Here is a tiny trained network, its code and every weight. The questions are about switching its units off for an input and a target symbol, where a switched-off unit gives its printed mean instead of its output.

import numpy as np


def w(rows, s, z=0):
    codes = np.array(rows[::2]) - 128.0
    scale = np.full(codes.shape[1], s)
    scale[-1] = z or s
    return codes * scale


def norm(h):
    return h / np.sqrt((h * h).mean(-1, keepdims=True) + 1e-5)


def f(y):
    return y / 2 * (1 + np.tanh(0.7978845608 * (y + 0.044715 * y**3)))


def softmax(a):
    e = np.exp(a - a.max(-1, keepdims=True))
    return e / e.sum(-1, keepdims=True)


def log_softmax(a):
    a = a - a.max(-1, keepdims=True)
    return a - np.log(np.exp(a).sum(-1, keepdims=True))


def net(x, mask):
    ids = ['ΓΔΘαβεζξπστ'.index(c) for c in x.split()]
    T = len(ids)
    res = E[ids] + P[:T]
    u = 0
    for l in range(2):
        r = norm(res)
        for j in range(2):
            rows = slice(2 * j, 2 * j + 2)
            q, k, v = (r @ M[l][rows].T for M in (Q, K, V))
            z = softmax(np.where(np.tri(T) > 0, q @ k.T / 2**0.5, -1e9)) @ v
            o = O[l][rows]
            res = res + np.where(mask[u + j], z, o[:, -1]) @ o[:, :-1]
        u += 2
        y = f(norm(res) @ A[l][:, :-1].T + A[l][:, -1])
        res = res + np.where(mask[u : u + 12], y, B[l][:, -1]) @ B[l][:, :-1]
        u += 12
    return log_softmax(norm(res)[-1] @ U[:, :-1].T + U[:, -1])


Q, K, V, O, A, B = {}, {}, {}, {}, {}, {}
E = w([
[71,133,146,196,211],'Γ',
[175,91,70,227,16],'Δ',
[139,61,135,178,183],'Θ',
[67,111,155,167,220],'α',
[188,191,144,179,65],'β',
[168,183,216,195,111],'ε',
[207,3,246,93,87],'ζ',
[143,69,85,161,102],'ξ',
[147,115,86,145,72],'π',
[170,141,118,214,34],'σ',
[127,12,84,193,168],'τ',
],0.017)
P = w([
[47,140,152,188,2],'0',
[100,110,95,150,84],'1',
[129,110,87,153,107],'2',
[147,112,84,152,119],'3',
[153,115,82,151,129],'4',
[165,117,78,152,129],'5',
[172,124,76,150,133],'6',
],0.012)
Q[0] = w([
[105,240,113,116,135],'0.h1',
[133,183,165,235,8],'0.h1',
[182,89,111,195,162],'0.h2',
[51,180,51,223,245],'0.h2',
],0.012)
K[0] = w([
[40,209,77,112,202],'0.h1',
[186,254,12,192,110],'0.h1',
[159,93,231,32,126],'0.h2',
[106,154,88,119,224],'0.h2',
],0.0097)
V[0] = w([
[215,132,164,79,60],'0.h1',
[68,173,123,125,137],'0.h1',
[160,87,247,63,130],'0.h2',
[52,81,152,178,160],'0.h2',
],0.014)
O[0] = w([
[43,99,149,87,158,203],'0.h1',
[165,91,124,138,114,44],'0.h1',
[156,138,133,2,133,69],'0.h2',
[51,164,128,111,88,253],'0.h2',
],0.0091,0.0063)
A[0] = w([
[160,121,2,202,150,4],'0.n1',
[226,179,112,196,157,158],'0.n2',
[170,196,235,85,160,24],'0.n3',
[118,91,169,51,156,102],'0.n4',
[192,33,171,87,88,84],'0.n5',
[150,148,159,56,153,42],'0.n6',
[145,138,94,66,91,80],'0.n7',
[149,166,62,102,118,109],'0.n8',
[171,93,155,113,129,10],'0.n9',
[187,174,114,102,26,144],'0.n10',
[81,169,176,198,109,204],'0.n11',
[119,217,80,86,118,16],'0.n12',
],0.015,0.0019)
B[0] = w([
[247,79,171,181,3,202],'0.n1',
[152,71,144,49,62,159],'0.n2',
[104,247,217,44,26,155],'0.n3',
[54,72,162,165,183,150],'0.n4',
[99,43,48,86,25,140],'0.n5',
[106,157,182,191,164,146],'0.n6',
[103,254,114,87,106,136],'0.n7',
[87,119,62,112,151,127],'0.n8',
[134,91,140,127,76,125],'0.n9',
[92,130,67,205,136,149],'0.n10',
[198,72,35,112,121,255],'0.n11',
[22,188,123,145,149,128],'0.n12',
],0.015,0.016)
Q[1] = w([
[203,21,108,195,248],'1.h1',
[139,131,142,194,240],'1.h1',
[79,151,166,6,108],'1.h2',
[88,46,25,56,150],'1.h2',
],0.02)
K[1] = w([
[164,196,57,208,38],'1.h1',
[139,174,126,128,5],'1.h1',
[105,168,131,59,184],'1.h2',
[93,137,38,120,186],'1.h2',
],0.024)
V[1] = w([
[95,125,89,156,140],'1.h1',
[98,73,186,77,192],'1.h1',
[99,251,16,25,254],'1.h2',
[9,107,63,193,132],'1.h2',
],0.013)
O[1] = w([
[99,106,139,138,123,137],'1.h1',
[192,156,116,74,72,62],'1.h1',
[247,116,142,96,120,3],'1.h2',
[148,122,150,98,200,132],'1.h2',
],0.014,0.022)
A[1] = w([
[154,144,131,73,98,219],'1.n1',
[142,142,70,169,132,29],'1.n2',
[157,187,107,131,140,7],'1.n3',
[124,194,103,137,105,80],'1.n4',
[129,145,72,140,102,154],'1.n5',
[110,97,98,186,113,141],'1.n6',
[254,111,143,181,48,149],'1.n7',
[199,120,130,105,168,145],'1.n8',
[126,137,137,181,113,165],'1.n9',
[158,123,100,122,122,23],'1.n10',
[124,147,150,81,153,3],'1.n11',
[154,139,233,125,149,67],'1.n12',
],0.024,0.0021)
B[1] = w([
[173,103,89,124,69,143],'1.n1',
[102,111,146,124,42,176],'1.n2',
[145,160,179,186,172,130],'1.n3',
[173,80,149,121,183,134],'1.n4',
[140,100,168,179,157,177],'1.n5',
[135,196,76,196,106,252],'1.n6',
[251,18,101,27,103,170],'1.n7',
[46,157,68,94,118,131],'1.n8',
[127,133,60,138,104,181],'1.n9',
[112,120,142,114,86,128],'1.n10',
[146,153,90,178,114,135],'1.n11',
[172,71,135,211,65,134],'1.n12',
],0.026,0.023)
U = w([
[87,150,67,242,122,194],'Γ',
[222,24,127,92,94,163],'Δ',
[105,38,217,188,227,83],'Θ',
[72,103,71,75,240,103],'α',
[105,217,180,115,207,220],'β',
[163,196,255,140,69,28],'ε',
[3,63,189,64,83,77],'ζ',
[107,183,55,46,150,3],'ξ',
[159,204,77,87,200,60],'π',
[211,138,198,188,231,72],'σ',
[98,72,157,129,230,131],'τ',
],0.0069,0.003)

Each question gives the input, a string of symbols that net reads in full, and the target symbol t.
The units are the heads (2 rows each of Q, K, V and O) and the neurons (one row each of A and B). Each row of codes is followed by its name. A weight is (code - 128) times the scale printed after its matrix; where a second scale follows, it is the last column's (O, A, B and U).
mask holds one flag per unit, layer by layer, with each layer's heads first. A switched-off unit (its flag False) gives its mean, the last column of its rows in O or B, instead of its output. The means were averaged over made-up inputs and are rounded, as every weight is.
A unit's drop is (log p(t) with every unit on - log p(t) with that unit switched off) / (log p(t) with every unit on - log p(t) with every unit switched off).
top k neurons: the k neurons with the biggest drops, biggest first
k most important neurons of layer l: the k neurons of layer l with the biggest drops, biggest first
drop of u: that unit's drop, to one decimal
input Θ α Θ, target Δ: 2 most important neurons of layer 0 -> 0.n1, 0.n11
input β ε β, target Δ: 4 most important neurons of layer 0 -> 0.n11, 0.n1, 0.n2, 0.n4
input ζ π Θ, target Θ: 3 most important neurons of layer 1 -> 1.n6, 1.n12, 1.n7
input σ β ε α Θ ε β, target Δ: top 4 neurons -> 0.n2, 0.n11, 1.n7, 0.n1
input Θ Θ α ξ ζ, target ζ: 2 most important neurons of layer 0 -> 0.n5, 0.n4
input ζ α Θ Δ ε, target ε: top 2 neurons -> 0.n3, 1.n6
input τ ζ ε ε Γ Γ σ, target σ: top neuron -> 0.n1
input π α α Γ, target Δ: top 2 neurons -> 0.n1, 1.n7
input α σ α ε π ε, target Δ: 2 most important neurons of layer 0 -> 0.n2, 0.n3
input α ε Δ ζ β, target β: top 3 neurons -> 0.n10, 0.n11, 0.n6
input β ζ Θ Θ Δ, target Δ: top 2 neurons -> 1.n6, 0.n7
input τ Γ ζ Δ α, target α: top 3 neurons -> 0.n1, 0.n3, 1.n6
input ζ σ Θ, target Θ: 3 most important neurons of layer 0 -> 0.n4, 0.n11, 0.n1
input ζ Δ ε Δ β β σ, target σ: 2 most important neurons of layer 1 -> 1.n4, 1.n6
input ε π α ε α, target Δ: top 2 neurons -> 0.n1, 1.n7
input Θ ζ Γ α, target α: top neuron -> 0.n1
input Γ σ ε Δ β ζ Δ, target Δ: top 2 neurons -> 0.n7, 1.n6
input α ε β Γ β Γ, target Δ: top 3 neurons -> 0.n1, 1.n7, 0.n11
input π Θ ε σ Θ, target Δ: top 3 neurons -> 0.n1, 1.n7, 0.n2
input ε ε ε, target Δ: most important neuron of layer 0 -> 0.n3
input β β σ π σ, target Δ: 4 most important neurons of layer 0 -> 0.n1, 0.n2, 0.n4, 0.n6
input β τ σ ε α Δ ζ, target ζ: drop of 0.n5 -> 0.5
input α σ ζ ε ε β, target β: drop of 0.h1 -> 0.1
input ε α α, target Δ: drop of 0.n11 -> 1.1
input α β β ε σ Γ σ, target Δ: drop of 0.n11 -> 0.2
